Below are the code and all the weights of a small trained network. Each question names an input and a target symbol and asks about switching units off, where a switched-off unit gives its printed mean instead of its output.

import numpy as np


def w(rows, s, z=0):
    codes = np.array(rows[::2]) - 128.0
    scale = np.full(codes.shape[1], s)
    scale[-1] = z or s
    return codes * scale


def f(y):
    return np.maximum(y, 0)


def softmax(a):
    e = np.exp(a - a.max(-1, keepdims=True))
    return e / e.sum(-1, keepdims=True)


def log_softmax(a):
    a = a - a.max(-1, keepdims=True)
    return a - np.log(np.exp(a).sum(-1, keepdims=True))


def net(x, mask):
    ids = ['ΣΨγδεθμξτ'.index(c) for c in x.split()]
    T = len(ids)
    res = E[ids] + P[:T]
    q, k, v = (res @ M[0].T for M in (Q, K, V))
    z = softmax(np.where(np.tri(T) > 0, q @ k.T / 3**0.5, -1e9)) @ v
    res = res + np.where(mask[0], z, O[0][:, -1]) @ O[0][:, :-1]
    y = f(res @ A[0][:, :-1].T + A[0][:, -1])
    res = res + np.where(mask[1:13], y, B[0][:, -1]) @ B[0][:, :-1]
    return log_softmax(res[-1] @ U[:, :-1].T + U[:, -1])


Q, K, V, O, A, B = {}, {}, {}, {}, {}, {}
E = w([
[128,105,174,231,237],'Σ',
[129,133,142,184,241],'Ψ',
[113,56,192,183,177],'γ',
[3,80,19,134,48],'δ',
[102,215,146,83,201],'ε',
[164,3,144,108,198],'θ',
[178,94,92,50,203],'μ',
[98,130,199,84,131],'ξ',
[126,199,134,32,150],'τ',
],0.017)
P = w([
[225,156,253,141,177],'0',
[207,140,207,130,172],'1',
[188,129,187,127,158],'2',
[156,118,166,124,161],'3',
[138,109,150,118,158],'4',
[119,101,138,119,154],'5',
[104,94,128,117,152],'6',
[90,88,116,115,150],'7',
[77,82,107,113,147],'8',
[63,75,99,111,148],'9',
[49,69,93,109,148],'10',
[34,62,87,106,149],'11',
[32,61,75,112,146],'12',
[26,57,67,111,140],'13',
],0.013)
Q[0] = w([
[5,95,119,133,187],'H0',
[135,116,171,160,65],'H0',
[119,139,77,187,94],'H0',
],0.023)
K[0] = w([
[34,111,41,118,107],'H0',
[164,163,160,118,216],'H0',
[118,132,177,198,249],'H0',
],0.016)
V[0] = w([
[144,110,105,5,118],'H0',
[91,240,129,95,97],'H0',
[163,185,54,152,177],'H0',
],0.016)
O[0] = w([
[220,180,123,135,198,254],'H0',
[116,181,50,233,146,133],'H0',
[53,142,97,113,251,101],'H0',
],0.017,0.0095)
A[0] = w([
[128,179,163,123,127,107],'N0',
[41,150,67,144,107,160],'N1',
[197,149,150,100,89,153],'N2',
[105,64,139,124,134,132],'N3',
[149,128,146,198,141,142],'N4',
[60,117,150,128,144,95],'N5',
[81,162,72,152,143,178],'N6',
[10,130,120,146,68,3],'N7',
[132,111,83,98,165,103],'N8',
[168,109,88,166,82,140],'N9',
[111,167,161,70,73,93],'N10',
[121,93,130,142,184,104],'N11',
],0.013,0.011)
B[0] = w([
[147,62,99,103,102,171],'N0',
[161,60,128,216,218,147],'N1',
[61,189,153,209,142,235],'N2',
[132,181,59,129,164,184],'N3',
[140,139,73,72,82,255],'N4',
[129,113,53,211,73,158],'N5',
[106,83,201,114,128,237],'N6',
[176,255,233,73,52,148],'N7',
[127,128,149,127,66,207],'N8',
[132,176,178,64,209,169],'N9',
[207,75,58,134,191,165],'N10',
[85,192,127,97,81,226],'N11',
],0.0093,0.014)
U = w([
[143,138,133,82,56,68],'Σ',
[2,156,113,91,85,175],'Ψ',
[152,49,106,113,77,248],'γ',
[123,96,134,140,100,173],'δ',
[64,87,105,188,178,167],'ε',
[151,62,135,108,193,73],'θ',
[66,133,203,30,144,111],'μ',
[132,173,224,224,88,78],'ξ',
[183,170,29,146,145,97],'τ',
],0.0073,0.011)

Each question gives the input, a string of symbols that net reads in full, and the target symbol t.
The units are the heads (3 rows each of Q, K, V and O) and the neurons (one row each of A and B). Each row of codes is followed by its name. A weight is (code - 128) times the scale printed after its matrix; where a second scale follows, it is the last column's (O, A, B and U).
mask holds one flag per unit, heads first, then neurons. A switched-off unit (its flag False) gives its mean, the last column of its rows in O or B, instead of its output. The means were averaged over made-up inputs and are rounded, as every weight is.
A unit's drop is (log p(t) with every unit on - log p(t) with that unit switched off) / (log p(t) with every unit on - log p(t) with every unit switched off).
The circuit of an input: a set's keep is (log p(t) with only the set's units on - log p(t) with every unit switched off) / (log p(t) with every unit on - log p(t) with every unit switched off). Starting from the 12 units with the biggest drops (on a tie, the unit counted first), units are removed one at a time, each time the one whose removal leaves the highest keep (on an exact tie, the one counted first), for as long as the keep stays at least 0.8.
circuit, biggest first: the units of the circuit, biggest drop first
unit that matters most: the unit with the biggest drop
k most important neurons: the k neurons with the biggest drops, biggest first
drop of u: that unit's drop, to one decimal
input μ Ψ δ μ Ψ Σ μ τ Ψ τ ε Ψ μ τ, target γ: most important neuron -> (N10)
input δ ξ μ Σ μ τ τ ξ Σ Σ Ψ Ψ ε, target γ: circuit, biggest first -> (H0, N10, N11)
input ε ε Σ μ τ Ψ Σ Σ, target Ψ: circuit, biggest first -> (H0, N11, N4, N10)
input τ θ γ Ψ Ψ γ Ψ Ψ μ Ψ τ Ψ ξ θ, target ξ: circuit, biggest first -> (H0, N2)
input Ψ ξ Ψ θ, target ξ: 2 most important neurons -> (N2, N4)
input Ψ Ψ τ δ θ τ θ Ψ Ψ ε Ψ Ψ ε Ψ, target γ: 2 most important neurons -> (N2, N11)
input Ψ Ψ ε μ τ Ψ Ψ Σ, target Ψ: circuit, biggest first -> (H0, N11)
input Σ Ψ Ψ μ Σ ξ τ ε γ ε Ψ γ Ψ Ψ, target γ: circuit, biggest first -> (H0, N10)
input Ψ θ γ Ψ γ μ ξ τ μ μ Ψ, target μ: circuit, biggest first -> (H0, N11)
input Ψ θ Ψ, target θ: 2 most important neurons -> (N10, N11)
input δ Ψ ε ε Ψ τ ξ, target γ: circuit, biggest first -> (H0, N10)
input Ψ Ψ θ ε τ τ ε τ Ψ, target τ: 2 most important neurons -> (N4, N2)
input Ψ Σ Ψ Ψ, target Ψ: 2 most important neurons -> (N5, N7)
input μ Ψ ξ θ τ τ τ γ Ψ Ψ θ γ, target θ: unit that matters most -> N10
input Ψ Ψ γ, target γ: 2 most important neurons -> (N10, N5)
input μ γ Ψ θ τ ε ξ Σ Ψ Ψ Ψ Ψ Ψ, target Ψ: 2 most important neurons -> (N7, N5)
input Ψ ε Ψ, target ε: 2 most important neurons -> (N1, N6)
input γ ε Ψ Ψ Σ γ, target γ: drop of H0 -> 0.8
input ε τ μ μ ε θ μ Ψ Σ Ψ ε Ψ θ, target θ: drop of H0 -> 1.3
input θ ε Ψ Ψ γ τ τ μ Ψ Ψ γ ε γ, target ε: drop of N7 -> 0.1
input Ψ μ Ψ Ψ Ψ μ μ γ θ, target μ: most important neuron -> (N2)
